[-20  12  -4  10   9 -45  -5   1  23 -52  17  -3 -26   1 -39  20  18] : Z > Y
[ 16   3  -6  12   9 -41 -16   8  36 -41  18  -1  -9  -6 -25  18  19] : Z > Y
[ 27  20 -25  17  -1 -51   7  -7  50 -59  14   2  12  -3 -51 -14  19] : P > V
[ 30  23 -31  24   8 -37   2  10  68 -58  14   5  22  12 -45 -15  16] : P > X
[ 39  13 -35  42   1 -35  11   6  45 -49   4 -15  31 -15 -55  -3  10] : P > V
[  4  20  -2  16  26 -30  -2  22  85 -47  -7  -1   4  -4 -41  27  26] : D > A
[  9  23 -24  -1  12 -34 -15 -23  24 -41  18 -36  -3   2 -39  -1  13] : C > L
[  9  26  -1  22  12 -34   3  -2  59 -60  17  12   5   6 -42  17  19] : D > F
[ 22   0  18  24   7 -43 -15 -10  56 -67  14 -10   2   7 -29   1   7] : D > F
[ 23   0 -14  19  11 -24  16  13  64 -53   8  14   8   0 -65  13  27] : D > A
[ 14 -11  -7  -6  21 -47 -15   3  19 -34  13   1 -18   1 -50  37  23] : Z > Y
[ 25   5  -8  16   9 -26  -1  -9  20 -43  17   6 -12   8 -26  21   9] : Z > Y
[ -3  16 -19  20  22 -44  18  -3  36 -41  11 -14   0   0 -39  20  25] : C > L
[  1 -12  -7  16  58 -40   4   5  26 -39  11  -2 -12 -29 -32  21  19] : Z > Y
[ 27  -1 -27  15  24 -40 -15   1  27 -69  19 -11 -19   4 -36  27  12] : Z > R
[ 42  13 -26  18  17 -41  16 -22  23 -54 -23 -11  12 -22 -37  -3 -12] : P > X
[ 13  13 -10  23   6 -46  -4   4  53 -55  12  17   8   7 -40  11  22] : D > A
[ 35   4 -13   9   0 -34 -25 -15  25 -51  15   8  -3  33 -36  16  10] : Z > Y
[ 34  25 -36  19  38 -41   1  13  63 -59   6  -7 -12  -7 -47  -9  16] : P > V
[ 30  12 -45  20   5 -40   2  20  40 -51   5 -16  13   0 -41   5  10] : P > X
[ 11  16 -13   8  17 -29   7 -29  39 -30  16  13   5   9 -18  -6  20] : C > L
[ -4  22   7  37  19 -44  10   2  37 -36  23  13   9  -4 -39  22  25] : D > A
[ 21   9 -41  26  16 -39   0   9  28 -43  32 -11  17  -7 -38  27  18] : C > Q
[  4  13   2  19  14 -34  -2   1  50 -58   8   7   1   9 -36  12  89] : D > F
[ 42  16 -17  16   8 -48   8 -11  39 -66  21 -20   4  15 -64  -4  28] : P > X
[ 12   4 -27  26   8 -25  10  -8  28 -40  16 -20   6   9 -30   7  13] : C > Q
[ 18  18 -22  20 -76 -42   8  -5  31 -15  19 -23   2  16   1  11  16] : C > Q
[ 21  23 -22  15  13 -25 -19   5  83 -52  14   8  33  20 -48  25  30] : D > F
[  7   6 -20  13  21 -44  -2  -8  35 -33  31  -5 -27  14 -98  16  12] : Z > Y
[ 41  11 -20   8  -2 -49  -7   7  41 -41  14 -13   2  -9 -43   6  22] : P > X
[ 41  29 -25   9  13 -50  12 -12  84 -63   4  -9  12 -18 -65   5  35] : P > V
[ 19  -2 -22   3  20 -37  -2  -5  14 -61   6  -3 -10   7 -37  35  14] : Z > Y
[ 33  24 -26  19   9 -48   5 -12  38 -51  10   0   4  -2 -62  -4  11] : P > X
[ 23  13 -69  13  21 -31  -4  -3  56 -41   2   6  -5   4 -46  23  23] : D > F
[ 46   2 -13  21  25 -45 -19  12  68 -37  20   9 -15  23 -42  63  10] : Z > R

[-32  -3   1  33  36  27  26  -9  28   2   7 -18   0 -15  15  -9  -2] : Z209 > T
[-32   9 -21   5   6  16   5  -1  25  11   9 -12  10 -11 -33  -3  16] : Z209 > E
[ -1  22 -20  23  17  22  -6 -13  15  25 -10   3   3  -9 -24  -5   0] : Z999 > K
[ -4   2 -10 -12  14  14   6  -8  20   2   4 -22   5 -12 -29  -3  11] : Z209 > E
[  9  -6  10   2  29  37  -8 -12  12   0   3   9   9 -17   7   1  -2] : Z169 > G
[-11   8 -19   7   6  30   9  -4  32   3  -1 -14   6 -16   3 -18   1] : Z209 > E
[  5  -7   1   7  23  39   0 -14  22  11   5  10  21 -23  -1   1  -6] : Z169 > S
[-10  13 -21  10  23   0  -1  -9  13  17  -9   5   4 -40 -14   7   0] : Z999 > B
[  9   3 -19  -5  -2   6   4  -2  36   3  -7  -2   1  -6  -4  16  17] : Z209 > H
[ -3 -14   1   4  24  35  10 -12  12   7   6   0   9 -21   4 -11   5] : Z169 > U
[ -6  16 -13  -5   0  -7   4  -6  12   0  -3   5   3 -13   4  10  -6] : Z209 > H
[  0  10  -7   3  21  19   7  10  22   8  -6 -11   9   8 -18   2  10] : Z209 > H
[  2  -2  -6   0  23  37  -2 -11  27  22  -3   3  16 -35   4   5  -4] : Z169 > S
[ -9  -7 -15   6  11  29 -11  -4  32  11   5  -4  13  -6  -7 -17  15] : Z209 > H
[  7   3 -11   9  28  30  -4  -4  10   1   8  21   9 -19  16  -4  -7] : Z169 > G
[ -3  16  -9  -9  22   8   1 -17  16   7  -2  -1   0 -14   8   2  10] : Z999 > N
[ -6  -2   0  14  20   2  -3   3  -9  -6   6   7   2 -22  18  -7 -14] : Z169 > G
[ 5 -8 14  2  2 37  1 -1  9  5  2 -7  0 -1  5  2 -2] : Z169 > G
[ -7  15 -15   5  16  16  -4 -21  23  16  -3  -8   6 -14  -6  -4   4] : Z999 > K
[  6 -18   9   6  35  62  -5 -12  24  -3  14   4  11 -22   9  -6  -7] : Z169 > G
[  1 -21  10   3  16  21  -5 -12   0   2  -8   4  -7  -8  20   5   1] : Z169 > G
[ -5  -2  11  14  28  21  -1  -8  13   6   3   2  15 -25   8  -6   0] : Z169 > U
[ -2  18  -7   0  18   2  -3 -10  14  12  -2   1   4 -11 -19   1   9] : Z999 > B
[-13   8  -1   7   9   9  -5 -17  11   5   3  -2   9 -27   0   7   5] : Z999 > N
[-13   4 -11  11  22  28  -4 -13  38   4   3  -8   1 -10  21  -4   6] : Z209 > E
[ -2  10 -14  -4  14  20   4 -11  15  12  -1   1  15 -17 -10   8  10] : Z999 > N
[ 17  13 -11   2  12  26  -4  -4   0   9   0   0  14 -12 -36  -2  11] : Z169 > S
[-17 -13   5  16  49  42   1 -15  20   4   6   1  15 -25  14  -1  -5] : Z169 > U
[ -2  21 -10   6  -7 -11  -2  -8  -1  15 -26 -11   8 -16 -56  14  13] : Z999 > N

[  5   6  -4   1  15 -17 -12   8  -6  -4  -2  -1   9   4  29   1   9] : Z593 > [20]
[ -5   2   0  -9  10 -15  -6  19  -5  -9 -13 -10   4   2  17   4   9] : Z593 > [20]
[-6  9 14 -1 12 -8 -3 -9 -3  6 -1 -8 -2  0 -4  0 -1] : Z837 > [10]
[  1  20  11   7   6  -3  -2 -20 -13   6   9 -12 -10   0  -8  -3   2] : Z837 > [12]
[  1  10   3   1  16  -7  -8 -21  -6   6   1  -5  -5 -10   3  -3   3] : Z837 > [12]
[ -3  12  10  -5   7  -9 -11 -12  -8   7  -1 -13  -3  -3  -1   1  13] : Z837 > [10]
[ -1   1   1  -5  11 -20 -15  13  -2  -2 -10  -5  10   3  21   4  13] : Z593 > [20]
[  0   6  -1  -6   3 -15 -13   0  -3   5  -9  -5   7   0  18   3  14] : Z593 > [11]
[ -5   6   3 -12   9 -14  -7   7  -7   0 -14 -11  -3  -1   5   0  16] : Z593 > [11]
[ -9   5   8   5  10  -6   0  -6 -10   0   7  -8  -9  20  -1 -10   0] : Z837 > [4]
[ -2   7   1  -9  12 -17 -13   5  -4  -2 -10  -7  10  -1  18   5   9] : Z593 > [11]
[ -5   0  -1   7   4  -4   4  -1  -7  -4   2 -11  -2   2   5  -1  16] : Z837 > [4]
[ -1   5  -3  -6  11 -10 -12  13  -5  -4 -17  -3   3  -2  14   4   5] : Z593 > [11]
[  2   1   4  -8   8  -9  -4  15  -2  -7 -10 -12   4   7   9   4  12] : Z593 > [11]
[ -1   3   6   3  10 -10  -4  -8  -9   5  -2 -14  -5  -2  10   1   8] : Z837 > [10]
[ 8  3  1  3 13 -9  2 -1 -5  1 23 -7  1 -2  7 -2  0] : Z837 > [4]
[  0   6   3  -6   7 -11 -12  14  -8  -7 -10  -4  -1   0  19   4   2] : Z593 > [7]
[ -2   4   0  -2  13 -16  -8  15  -2   0  -8  -3   7   1  19  10   9] : Z593 > [7]
[ -1  10   5  -5  18  -6 -15  -3  -4   0  -8  -1   4   0  13   1   4] : Z593 > [7]
[ -1   1  -3  -8  14 -13 -10   9  -4  -4  -8  -8   8   4  22   5  12] : Z593 > [11]
[ -4  19  17  -8  18  -8 -12 -10  -8   0   1 -14 -10   5 -11   2  -2] : Z837 > [10]
[ -5   7   3  -7  17 -14   2  15  -4 -11  -5  -6   2   4  15   5   4] : Z593 > [11]
[  0   6  -1  -7   9  -8  -9  12  -4 -14  -9   8   9   0  13   0   6] : Z593 > [7]
[ -3   8   7  14   7  -8  -4 -19  -6   8   6  -5  -5  -7  -3   0   4] : Z837 > [12]
[ -5   4  11  -4  11 -12  -2 -10   0  13  -4 -10  -7  -5  -7   0   5] : Z837 > [10]
[ -6   4  11  -6  18 -12  -2  -4  -6   6  -2 -12  -3   0  -1  -3  -1] : Z837 > [10]
[  2   4  -1   1   8 -20 -16  11  -9  -2  -9 -10   4   4  23  -4  12] : Z593 > [7]
[  0   0  -2  -5  11 -18 -13  17  -4  -5  -8  -6   1   2  23   2  16] : Z593 > [20]
[-2 -4  1  7  1  2  7 -5 -7 -2  7 -6 -3  1 -1 -2  5] : Z837 > [4]
[ -5   6   4 -10   7 -11 -12   7  -4   3 -12 -11   5   0  12   7  12] : Z593 > [11]
[ -2   6   7  -7  15 -12 -10  -3  -6   5   0 -16  -4   5   4  -8   3] : Z837 > [10]
[  3   4  10   8   9  -1  -1  -7  -6   0  10 -12  -5   3   5  -4  -1] : Z837 > [4]
[ -3   2   5  -6  12 -16  -2   5   2   0  -4 -11   0  -4  23  11   4] : Z593 > [11]
[  1   9  -3  -3  14 -17 -13   7  -4   1  -2  -3   4   0  26   2   1] : Z593 > [20]
[  3   8  10  -9  10  -8 -10  -7  -8   6  -2  -4  -3  -6   6   8  12] : Z837 > [10]
[ -3  10   1   5  11   3  -4 -14  -9   0   5  -3  -3   0   4  -4   4] : Z837 > [4]
[  1   3   1   1  10 -11  -7   6 -13  -4  -2  -7  -2   2  13  -1   2] : Z593 > [11]
[ 0 12  9  5 10  0 -4 -4 -8 -9  1 -3 -1  7 -1 -3  4] : Z837 > [4]
[-3  9  4  6  9 -4  4 -5 -9  2  8 -9 -7 -3  6  1  2] : Z837 > [4]

[ 37  -1 -19  -7  -8  11 -12  23   0  14   4   0 -19  13 -13  23  19] : <51> > (66)
[ 34  21  -6  -3  15  11 -15   9  -7  18  -3  -3   7   4  -4  17   4] : <56> > (68)
[12 -8 -7  5  1 10 -7 10  6 11 -1  5 -2 12 -6 12 21] : <51> > (75)
[ 10   1 -29   1   2  -1 -22  17  -1   8   1  -6   4  16 -16  16  17] : <51> > (66)
[  6  -4  -8 -10   4   2 -23  14  -2  21   8   5   3  11  -4  12  10] : <51> > (66)
[  9  11  -5   4  -4   7 -21   7   3  20   1   5   5   9  -1  11  24] : <51> > (75)
[ 16 -27 -11  -9  12  13   3  13   6   5   8   1  -7  15  -6  -7  -8] : <57> > (69)
[ 28 -23  -1   2   3   7 -18  13  -2   7   7  20  -3   4  -3  10  18] : <51> > (66)
[ 61 -29 -14  -6   2  13  -6   8   1   7  13  -9 -17  21 -16   4  -1] : <57> > (69)
[ 32  -7  -9  15 -10  17 -16   4   5  14  22 -12 -18  15  -1  11   0] : <57> > (69)
[ 30 -16 -13   4   5   8  -8   6   5   6  10 -11 -10   8 -11  -2  -5] : <57> > (69)
[ 41 -10 -22   7   5  12 -12  19   5 -38   5   0 -33   6   2  10 -10] : <57> > (69)
[ 19   1 -17   2  -4  11  -7   8  -3  21  -4 -19  -2   8   1  15   6] : <56> > (68)
[ 31 -13   2  12  10  13   1  -2   1 -13 -13   2   4  -8   5  11   0] : <57> > (69)
